Below are the code and all the weights of a small trained network. Each question names an input and a target symbol and asks about switching units off, where a switched-off unit gives its printed mean instead of its output.

import numpy as np


def w(rows, s, z=0):
    codes = np.array(rows[::2]) - 128.0
    scale = np.full(codes.shape[1], s)
    scale[-1] = z or s
    return codes * scale


def f(y):
    return np.maximum(y, 0)


def softmax(a):
    e = np.exp(a - a.max(-1, keepdims=True))
    return e / e.sum(-1, keepdims=True)


def log_softmax(a):
    a = a - a.max(-1, keepdims=True)
    return a - np.log(np.exp(a).sum(-1, keepdims=True))


def net(x, mask):
    ids = ['αβεηθξτφ'.index(c) for c in x.split()]
    T = len(ids)
    res = E[ids] + P[:T]
    r = res
    for j in range(3):
        rows = slice(2 * j, 2 * j + 2)
        q, k, v = (r @ M[0][rows].T for M in (Q, K, V))
        z = softmax(np.where(np.tri(T) > 0, q @ k.T / 2**0.5, -1e9)) @ v
        o = O[0][rows]
        res = res + np.where(mask[j], z, o[:, -1]) @ o[:, :-1]
    y = f(res @ A[0][:, :-1].T + A[0][:, -1])
    res = res + np.where(mask[3:15], y, B[0][:, -1]) @ B[0][:, :-1]
    return log_softmax(res[-1] @ U[:, :-1].T + U[:, -1])


Q, K, V, O, A, B = {}, {}, {}, {}, {}, {}
E = w([
[160,91,126,91],'α',
[124,109,56,112],'β',
[155,158,83,124],'ε',
[89,87,27,97],'η',
[64,177,163,119],'θ',
[158,6,34,71],'ξ',
[144,201,110,139],'τ',
[46,138,96,111],'φ',
],0.015)
P = w([
[120,144,152,117],'0',
[155,94,6,175],'1',
[119,121,167,126],'2',
[121,160,158,80],'3',
[137,97,20,177],'4',
[116,114,171,137],'5',
[125,177,148,56],'6',
[122,95,23,179],'7',
[111,106,177,144],'8',
[124,189,138,33],'9',
[120,96,17,178],'10',
[121,122,172,136],'11',
],0.02)
Q[0] = w([
[194,59,124,226],'head 1',
[102,102,46,76],'head 1',
[50,152,197,35],'head 2',
[59,83,157,173],'head 2',
[118,112,237,3],'head 3',
[66,155,91,117],'head 3',
],0.015)
K[0] = w([
[174,186,109,86],'head 1',
[47,93,97,78],'head 1',
[120,74,144,251],'head 2',
[150,171,83,131],'head 2',
[100,90,143,236],'head 3',
[49,159,155,68],'head 3',
],0.017)
V[0] = w([
[124,110,163,27],'head 1',
[89,100,96,84],'head 1',
[80,150,77,154],'head 2',
[82,82,135,111],'head 2',
[110,5,76,129],'head 3',
[32,123,151,165],'head 3',
],0.013)
O[0] = w([
[44,105,125,113,155],'head 1',
[87,37,88,103,255],'head 1',
[56,237,85,73,210],'head 2',
[23,61,141,142,152],'head 2',
[2,60,177,173,173],'head 3',
[55,183,102,57,153],'head 3',
],0.0084,0.0074)
A[0] = w([
[126,126,116,186,2],'neuron 1',
[71,184,164,116,147],'neuron 2',
[136,139,163,96,237],'neuron 3',
[133,182,161,111,58],'neuron 4',
[125,125,186,59,130],'neuron 5',
[105,83,183,171,119],'neuron 6',
[137,132,224,83,142],'neuron 7',
[126,193,240,136,53],'neuron 8',
[254,100,150,209,87],'neuron 9',
[126,166,174,187,209],'neuron 10',
[138,88,112,169,145],'neuron 11',
[173,133,85,163,127],'neuron 12',
],0.017,0.01)
B[0] = w([
[143,41,138,10,134],'neuron 1',
[160,162,113,148,254],'neuron 2',
[94,98,176,167,182],'neuron 3',
[77,90,102,153,149],'neuron 4',
[148,124,191,87,190],'neuron 5',
[166,117,108,92,204],'neuron 6',
[252,80,74,115,155],'neuron 7',
[174,196,29,92,142],'neuron 8',
[145,51,116,158,180],'neuron 9',
[153,101,192,196,146],'neuron 10',
[70,214,184,118,198],'neuron 11',
[150,174,176,126,190],'neuron 12',
],0.014,0.016)
U = w([
[191,115,119,93,149],'α',
[100,103,83,188,251],'β',
[106,115,191,214,97],'ε',
[144,100,3,119,191],'η',
[186,165,84,84,2],'θ',
[120,109,130,98,46],'ξ',
[157,132,104,179,194],'τ',
[121,194,174,131,83],'φ',
],0.015,0.0055)

Each question gives the input, a string of symbols that net reads in full, and the target symbol t.
The units are the heads (2 rows each of Q, K, V and O) and the neurons (one row each of A and B). Each row of codes is followed by its name. A weight is (code - 128) times the scale printed after its matrix; where a second scale follows, it is the last column's (O, A, B and U).
mask holds one flag per unit, heads first, then neurons. A switched-off unit (its flag False) gives its mean, the last column of its rows in O or B, instead of its output. The means were averaged over made-up inputs and are rounded, as every weight is.
A unit's drop is (log p(t) with every unit on - log p(t) with that unit switched off) / (log p(t) with every unit on - log p(t) with every unit switched off).
The circuit of an input: a set's keep is (log p(t) with only the set's units on - log p(t) with every unit switched off) / (log p(t) with every unit on - log p(t) with every unit switched off). Starting from the 12 units with the biggest drops (on a tie, the unit counted first), units are removed one at a time, each time the one whose removal leaves the highest keep (on an exact tie, the one counted first), for as long as the keep stays at least 0.8.
circuit, biggest first: the units of the circuit, biggest drop first
most important unit: the unit with the biggest drop
k most important neurons: the k neurons with the biggest drops, biggest first
heads that matter: for each layer, one digit per head in row order, 1 if its drop is at least 0.15 and else 0, layers parted by /
input ξ ξ ξ φ φ α φ ε α ε ξ, target τ: 2 most important neurons => (neuron 9; neuron 12)
input η φ ε φ ξ β θ ξ, target θ: circuit, biggest first => (head 3; neuron 12)
input φ θ φ θ β ξ τ ε φ ε α, target τ: circuit, biggest first => (neuron 9; head 3; neuron 12; neuron 6)
input τ ε ε α β α θ φ ξ θ α, target θ: circuit, biggest first => (head 3)
input α θ φ α β α φ ε ε τ ξ, target α: heads that matter => 011
input α η φ β η ξ φ θ ε β η, target φ: circuit, biggest first => (neuron 11; head 3; neuron 12)
input β τ ξ ξ φ α η θ φ β β, target φ: heads that matter => 001
input ε φ θ τ ξ, target α: heads that matter => 001
input θ β φ φ η α α ξ, target ε: heads that matter => 011
input α β α ξ φ α φ θ α ε θ, target τ: 2 most important neurons => (neuron 9; neuron 12)
input α ξ ε ξ φ τ α φ, target ε: circuit, biggest first => (head 2; neuron 9; neuron 11; head 3)
input φ β φ η α η, target η: circuit, biggest first => (neuron 11; neuron 12)
input β φ α α τ τ β φ, target φ: heads that matter => 000
input ε θ τ τ α θ φ θ α τ φ, target α: heads that matter => 011
input φ θ ξ ξ α ε α ξ η, target η: 4 most important neurons => (neuron 3; neuron 12; neuron 5; neuron 11)
input φ α α ξ α θ, target θ: circuit, biggest first => (neuron 8; neuron 7)
input α φ φ ξ α β θ, target θ: 3 most important neurons => (neuron 7; neuron 8; neuron 5)
input ξ φ η φ θ φ η, target φ: 2 most important neurons => (neuron 6; neuron 7)
input η τ ε φ φ θ α α, target ε: 3 most important neurons => (neuron 11; neuron 9; neuron 12)
input α τ ξ η α η α θ β β α β, target β: circuit, biggest first => (neuron 5; neuron 12)
input α ξ φ τ τ α ξ η, target ξ: 3 most important neurons => (neuron 11; neuron 1; neuron 6)
input ε ε θ ε θ, target τ: heads that matter => 111
input ε φ ε α α, target ε: heads that matter => 010
input ξ φ α ξ φ ξ θ ε, target θ: most important unit => head 3
input φ η α φ η α φ τ ξ φ θ, target η: circuit, biggest first => (head 3; neuron 11)
input η φ θ ε α ξ β α, target φ: circuit, biggest first => (neuron 11; head 3; neuron 12)
input ξ ξ ξ α θ α τ η, target α: heads that matter => 001
input β α β, target β: heads that matter => 000
input α φ η τ ε, target α: circuit, biggest first => (neuron 12; neuron 9; head 3)
